Below is a small trained network, with its code and all its weights. Each question gives an input and a target symbol and asks what happens when units are switched off, that is, made to give their printed mean instead of their output.

import numpy as np


def w(rows, s, z=0):
    codes = np.array(rows[::2]) - 128.0
    scale = np.full(codes.shape[1], s)
    scale[-1] = z or s
    return codes * scale


def f(y):
    return np.maximum(y, 0)


def softmax(a):
    e = np.exp(a - a.max(-1, keepdims=True))
    return e / e.sum(-1, keepdims=True)


def log_softmax(a):
    a = a - a.max(-1, keepdims=True)
    return a - np.log(np.exp(a).sum(-1, keepdims=True))


def net(x, mask):
    ids = ['γελστω'.index(c) for c in x.split()]
    T = len(ids)
    res = E[ids] + P[:T]
    u = 0
    for l in range(2):
        r = res
        for j in range(3):
            rows = slice(2 * j, 2 * j + 2)
            q, k, v = (r @ M[l][rows].T for M in (Q, K, V))
            z = softmax(np.where(np.tri(T) > 0, q @ k.T / 2**0.5, -1e9)) @ v
            o = O[l][rows]
            res = res + np.where(mask[u + j], z, o[:, -1]) @ o[:, :-1]
        u += 3
        y = f(res @ A[l][:, :-1].T + A[l][:, -1])
        res = res + np.where(mask[u : u + 8], y, B[l][:, -1]) @ B[l][:, :-1]
        u += 8
    return log_softmax(res[-1] @ U[:, :-1].T + U[:, -1])


Q, K, V, O, A, B = {}, {}, {}, {}, {}, {}
E = w([
[187,130,101,172,82,164,157,117],'γ',
[152,63,154,117,31,95,112,114],'ε',
[146,99,102,92,115,133,4,136],'λ',
[36,67,143,112,197,114,163,97],'σ',
[105,126,148,74,49,131,130,95],'τ',
[102,141,104,150,132,77,145,119],'ω',
],0.017)
P = w([
[152,150,185,119,131,153,136,140],'0',
[120,110,137,163,75,138,89,71],'1',
[194,161,141,102,197,136,142,61],'2',
[123,114,72,135,87,108,150,172],'3',
[134,117,153,153,185,213,253,161],'4',
[140,150,142,129,112,109,129,204],'5',
[207,143,119,51,213,65,181,135],'6',
[127,138,117,138,109,114,125,159],'7',
[224,83,146,109,189,129,134,30],'8',
],0.018)
Q[0] = w([
[186,178,50,2,118,123,86,106],'0.h1',
[18,186,27,177,35,125,137,46],'0.h1',
[55,114,145,149,78,139,144,109],'0.h2',
[117,51,135,127,136,170,110,210],'0.h2',
[43,221,134,223,70,169,93,154],'0.h3',
[172,174,54,48,139,83,142,145],'0.h3',
],0.007)
K[0] = w([
[141,122,17,139,141,114,99,193],'0.h1',
[60,196,118,111,94,141,91,162],'0.h1',
[97,166,152,168,120,124,151,133],'0.h2',
[132,176,121,86,103,104,136,84],'0.h2',
[166,187,128,252,203,201,74,117],'0.h3',
[151,138,61,140,126,38,124,187],'0.h3',
],0.012)
V[0] = w([
[96,44,41,33,141,112,149,88],'0.h1',
[201,196,74,5,132,78,164,87],'0.h1',
[165,241,189,5,227,75,114,139],'0.h2',
[105,184,126,180,90,38,66,82],'0.h2',
[22,84,85,63,130,112,135,34],'0.h3',
[50,133,183,109,79,71,248,52],'0.h3',
],0.0033)
O[0] = w([
[150,229,146,85,106,187,79,123,149],'0.h1',
[74,188,116,78,116,114,171,109,232],'0.h1',
[122,219,147,57,123,53,173,138,100],'0.h2',
[95,86,43,107,103,94,147,102,165],'0.h2',
[99,2,134,150,192,78,116,161,141],'0.h3',
[104,144,156,151,121,70,167,105,251],'0.h3',
],0.0067,0.002)
A[0] = w([
[155,141,59,63,151,69,139,142,77],'0.n1',
[113,131,134,141,39,82,161,108,183],'0.n2',
[56,173,98,194,128,81,93,152,121],'0.n3',
[148,145,79,212,91,138,57,157,131],'0.n4',
[8,154,154,50,93,141,91,135,81],'0.n5',
[70,86,111,131,66,68,122,142,87],'0.n6',
[141,138,127,144,192,120,165,99,3],'0.n7',
[154,105,128,92,148,123,136,51,164],'0.n8',
],0.012,0.0044)
B[0] = w([
[78,110,180,146,140,194,142,106,203],'0.n1',
[145,211,82,179,167,189,118,136,255],'0.n2',
[95,173,104,127,171,34,85,158,175],'0.n3',
[134,41,51,37,193,153,136,129,186],'0.n4',
[77,146,119,85,70,74,155,83,156],'0.n5',
[117,87,172,244,81,101,83,187,213],'0.n6',
[167,149,126,107,59,155,55,121,170],'0.n7',
[120,153,148,164,138,122,72,87,235],'0.n8',
],0.011,0.0085)
Q[1] = w([
[143,108,66,115,95,63,154,214],'1.h1',
[177,137,44,154,113,43,19,14],'1.h1',
[79,148,172,151,172,222,255,179],'1.h2',
[130,162,224,125,142,119,35,88],'1.h2',
[25,97,111,195,150,214,170,181],'1.h3',
[90,98,24,141,79,99,99,136],'1.h3',
],0.0091)
K[1] = w([
[169,128,178,131,161,113,101,62],'1.h1',
[155,156,174,74,116,115,156,222],'1.h1',
[74,107,76,211,134,165,135,60],'1.h2',
[91,127,113,125,93,133,194,223],'1.h2',
[94,94,94,192,159,152,96,5],'1.h3',
[177,160,161,124,159,113,95,68],'1.h3',
],0.011)
V[1] = w([
[72,254,147,137,120,21,108,120],'1.h1',
[128,184,78,89,234,129,240,87],'1.h1',
[26,87,150,87,16,151,150,122],'1.h2',
[163,208,49,126,34,216,161,170],'1.h2',
[152,142,118,167,239,117,172,155],'1.h3',
[115,124,224,220,177,200,209,103],'1.h3',
],0.0064)
O[1] = w([
[143,139,56,71,138,138,175,87,254],'1.h1',
[156,64,134,150,179,159,133,162,66],'1.h1',
[160,126,169,101,117,57,130,142,36],'1.h2',
[130,116,68,219,104,98,137,86,182],'1.h2',
[89,71,156,105,148,255,133,180,127],'1.h3',
[102,70,179,132,63,161,107,94,141],'1.h3',
],0.0098,0.006)
A[1] = w([
[203,49,171,16,73,98,75,131,79],'1.n1',
[111,130,64,44,70,104,145,73,120],'1.n2',
[156,204,116,147,204,75,90,205,118],'1.n3',
[208,190,192,62,130,104,244,75,136],'1.n4',
[158,253,218,117,43,140,108,108,56],'1.n5',
[223,64,83,125,52,139,95,181,23],'1.n6',
[238,156,115,74,65,123,86,250,101],'1.n7',
[36,10,182,149,85,80,138,178,4],'1.n8',
],0.007,0.0042)
B[1] = w([
[162,104,160,47,76,191,78,254,156],'1.n1',
[128,140,196,148,91,85,123,149,230],'1.n2',
[113,177,69,175,150,139,79,176,214],'1.n3',
[182,33,138,140,202,79,125,164,230],'1.n4',
[86,152,88,57,76,143,108,197,254],'1.n5',
[173,76,185,169,154,150,171,95,182],'1.n6',
[87,144,133,207,187,156,174,92,164],'1.n7',
[120,129,82,118,124,53,176,61,159],'1.n8',
],0.0096,0.0076)
U = w([
[146,165,27,96,179,208,225,65,254],'γ',
[142,112,193,254,128,153,141,134,110],'ε',
[140,62,75,124,121,136,98,164,73],'λ',
[129,102,67,148,146,49,185,83,142],'σ',
[122,185,68,147,34,166,131,107,102],'τ',
[114,152,18,164,185,119,91,167,52],'ω',
],0.0056,0.0061)

Each question gives the input, a string of symbols that net reads in full, and the target symbol t.
The units are the heads (2 rows each of Q, K, V and O) and the neurons (one row each of A and B). Each row of codes is followed by its name. A weight is (code - 128) times the scale printed after its matrix; where a second scale follows, it is the last column's (O, A, B and U).
mask holds one flag per unit, layer by layer, with each layer's heads first. A switched-off unit (its flag False) gives its mean, the last column of its rows in O or B, instead of its output. The means were averaged over made-up inputs and are rounded, as every weight is.
A unit's drop is (log p(t) with every unit on - log p(t) with that unit switched off) / (log p(t) with every unit on - log p(t) with every unit switched off).
The circuit of an input: a set's keep is (log p(t) with only the set's units on - log p(t) with every unit switched off) / (log p(t) with every unit on - log p(t) with every unit switched off). Starting from the 12 units with the biggest drops (on a tie, the unit counted first), units are removed one at a time, each time the one whose removal leaves the highest keep (on an exact tie, the one counted first), for as long as the keep stays at least 0.8.
circuit, biggest first: the units of the circuit, biggest drop first
top k neurons: the k neurons with the biggest drops, biggest first
heads that matter: for each layer, one digit per head in row order, 1 if its drop is at least 0.15 and else 0, layers parted by /
input σ ε γ ω λ, target τ: top 2 neurons	[0.n6, 0.n8]
input ω ω γ τ ε ω γ, target σ: top 2 neurons	[0.n1, 1.n4]
input σ ε ω, target λ: circuit, biggest first	[1.h2, 0.n2, 1.n1, 0.n7]
input τ γ γ ω ω, target ε: circuit, biggest first	[1.h1, 0.n4]
input σ ε ω λ ε λ γ, target ω: top 2 neurons	[0.n4, 1.n3]
input ε ω ω γ ε ε λ, target ε: circuit, biggest first	[0.n1, 1.h1, 0.n4]
input ε ω ω γ τ λ λ τ σ, target ω: heads that matter	000 / 001
input ω ω λ, target γ: heads that matter	000 / 100
input ω γ ε ε ω ε λ, target τ: top neuron	[0.n1]
input γ ε ε ω τ, target τ: top 3 neurons	[0.n6, 1.n5, 0.n2]
input γ ε ω τ τ σ τ, target σ: heads that matter	000 / 010
input ω λ ω ω λ, target ω: circuit, biggest first	[1.h3, 0.n4, 1.n3]
input γ ε ω τ τ λ, target λ: circuit, biggest first	[1.n1, 0.n4, 0.n2]
input γ ω τ ω ε σ ω ω σ, target λ: circuit, biggest first	[1.h2, 0.n2, 1.n1, 0.n7]
input τ ω ε, target σ: circuit, biggest first	[0.n5, 1.h2, 1.h3]
input ε τ ω ω ω ε, target ε: circuit, biggest first	[0.n6, 1.n6]
input ω ε ω λ γ, target τ: circuit, biggest first	[1.h1, 0.n6, 1.n5]
input ε τ ω ε ω ω ε, target τ: top 2 neurons	[0.n1, 0.n6]
input ω ω σ ω ω ω ω λ ε, target γ: circuit, biggest first	[0.n3, 1.h1]
input ε ω τ ε ε γ σ, target τ: top 3 neurons	[0.n6, 0.n1, 0.n7]
input ω λ ω ε τ, target ω: heads that matter	000 / 101
input ω σ τ ε σ ω τ, target τ: top 4 neurons	[0.n1, 0.n6, 1.n5, 0.n2]
input γ ω ε ω τ γ ε, target γ: top 2 neurons	[0.n1, 0.n3]
input ε ω ε γ ε τ σ, target ε: circuit, biggest first	[0.n1, 1.h1, 0.n4]
